Each row has a hidden value; after the row comes its tier, the name of the range that the value falls in. Each part has its own.
17	5	2	3	-24	2	4	-17	-2	4	-17	6	-26	-3	-10	-9	1	7	-7	-29	-5	-1	11	0	-6	-3	-13	4	-14	-7	-2	44	1	-5	-8	15	-6	-11	5	1	-3	-7	29	-10	-5	-2	12	8	5	10	-4	2	47	-2	-6	-13	0	1
(89)
-2	8	-3	-8	10	10	-7	-1	9	5	-2	4	-19	19	4	4	-19	3	5	4	-1	-4	9	3	-2	17	-26	13	24	11	-11	-14	1	10	6	-7	3	7	0	2	-63	-5	-12	-8	-2	-10	10	-2	-3	0	-23	10	-14	8	-5	26	-18	8
(89)
12	15	1	-10	5	7	-2	-8	3	6	-5	3	13	-3	-3	21	-10	-6	12	2	16	6	7	-7	-6	-13	-22	-4	-2	-12	-10	-17	5	-2	16	0	1	-21	-1	-2	-14	-12	-13	-11	11	-1	35	0	0	17	-19	-2	35	-13	4	-25	-28	8
(89)
17	3	-3	-10	-7	-4	4	4	-11	10	-9	3	-6	-34	5	9	-13	5	2	-20	-6	6	-7	6	12	-13	0	22	4	22	-7	-4	9	-2	25	5	-2	-7	-10	0	-14	-7	1	-15	-2	-3	6	19	0	17	-12	-8	10	25	-2	-5	-31	5
(101)
4	5	3	4	-33	-3	10	-23	11	-11	-6	7	-15	11	-4	-5	3	3	-3	-29	-11	-4	17	8	-7	-7	-16	-1	-3	-4	-3	55	1	1	-14	13	-7	-15	9	2	-26	4	25	-2	-6	-3	2	4	5	8	-15	1	51	-9	5	-14	-5	4
(90)
8	14	2	0	-37	3	4	-23	21	-14	-11	3	3	7	-7	5	-7	1	6	-11	14	5	16	8	2	-4	-14	1	-4	-1	-13	14	2	0	-9	8	-13	-22	4	1	-43	-6	10	1	-3	3	15	9	5	16	-10	3	63	-9	6	-24	-11	0
(92)
5	16	1	-7	-3	-1	0	-15	5	8	-5	4	-7	19	-3	11	-7	-5	5	-14	5	-1	20	-9	-22	6	-34	-4	-2	-18	-3	0	2	-2	1	3	3	-16	7	1	-41	-8	2	-9	9	-3	27	-8	0	13	-19	1	43	-27	1	-23	-30	9
(97)
4	3	-2	-11	8	-4	1	5	-6	18	-8	-1	-21	1	6	7	-13	3	-3	-8	-4	0	12	-1	-3	32	3	29	15	25	-9	-35	3	-2	23	-4	12	5	-5	1	-61	-3	-3	-5	-1	-2	-4	6	-6	-1	1	1	-18	13	-4	16	-26	7
(97)
3	10	-2	-14	7	-17	8	0	-2	8	0	0	-1	-9	13	17	-12	-3	6	-9	-9	2	9	1	-3	13	-8	18	14	20	-10	-32	4	0	26	-1	7	-6	-5	1	-49	-2	-5	-7	3	-1	0	5	-5	12	-15	-9	0	6	5	-6	-40	11
(89)
19	-2	3	-1	-11	26	-5	-3	3	-3	-16	2	20	-22	-14	9	-3	-1	4	3	33	11	-5	6	22	-30	17	6	-7	5	-15	7	7	-6	16	0	-6	-19	-7	-4	22	-8	-13	-1	2	3	23	19	4	4	4	4	30	13	5	-14	-1	-2
(90)
0	-6	5	-5	14	12	0	3	-2	11	-3	-1	12	8	-5	13	3	-10	0	2	20	2	16	-3	-5	3	24	8	3	3	-9	-18	2	-11	28	-9	19	-12	1	-4	19	4	-15	9	10	2	5	2	-4	-14	13	2	-4	-10	12	-6	-13	8
(101)
10	2	3	4	-7	16	-8	-10	4	9	-22	2	-32	23	-14	-13	-1	9	-9	-6	12	-4	17	-5	-6	30	-4	11	-3	-3	-9	7	-3	-4	-9	4	4	3	7	1	-40	-8	12	-2	-5	-2	10	3	0	-10	12	16	14	-2	-12	16	15	0
(92)
3	4	0	-6	-8	-8	11	-9	-6	6	7	8	-2	-3	5	9	-1	-5	2	-34	-19	-4	11	3	-15	-25	-20	-2	0	-7	3	41	6	-2	12	7	3	-19	5	1	4	3	9	-8	5	-6	12	0	1	15	-28	-10	30	-13	10	-23	-36	12
(90)
4	-2	1	-6	25	27	-5	1	1	-2	8	10	22	-3	-3	14	-6	-9	12	9	11	0	-8	3	7	-45	-17	-17	12	-11	-8	21	7	6	15	-6	0	-9	-1	-3	4	-3	-28	-10	10	-10	32	-2	2	4	-33	3	-8	1	8	1	-16	10
(101)
7	-11	3	1	21	29	-6	1	-13	11	0	10	2	3	-12	-2	8	-5	-2	-10	5	-5	-3	-5	-7	-41	-5	-13	-5	-23	4	53	5	-4	10	0	9	-9	6	-3	50	1	-9	-9	9	-11	29	-4	3	-8	-15	5	-6	-8	3	1	0	9
(90)
17	11	0	-11	-5	3	2	-3	2	1	-6	3	18	-24	0	21	-13	-4	11	-5	14	11	-2	3	9	-23	-7	6	0	5	-13	-16	8	-2	23	1	-4	-21	-8	-2	-11	-10	-13	-10	6	1	26	12	1	21	-18	-7	33	6	6	-25	-32	5
(97)
19	11	-2	-10	-7	-13	7	-5	-7	8	-11	3	-12	-25	5	11	-11	5	3	-18	-9	5	-1	1	3	3	-14	17	-1	13	-7	-11	5	-1	16	10	-3	-6	-6	1	-28	-11	10	-17	-2	-1	12	12	0	23	-13	-9	25	14	-6	-11	-29	5
(97)
3	11	1	-7	-12	-8	6	-11	18	-9	-9	-3	2	4	5	13	-11	1	6	9	10	6	15	8	10	32	1	20	14	27	-21	-40	-1	3	13	-1	0	-6	-4	1	-63	-1	-1	5	-5	5	-6	9	-3	4	-1	1	18	12	5	1	-15	3
(89)
-10	7	4	0	-5	7	2	-18	18	-8	5	5	-1	40	-2	5	0	-8	3	-6	3	-8	26	2	-18	5	-21	-10	10	-11	-6	21	-2	3	-8	-3	6	-12	13	0	-48	7	0	7	5	-5	7	-11	0	-5	-18	8	23	-26	11	-5	-9	9
(101)
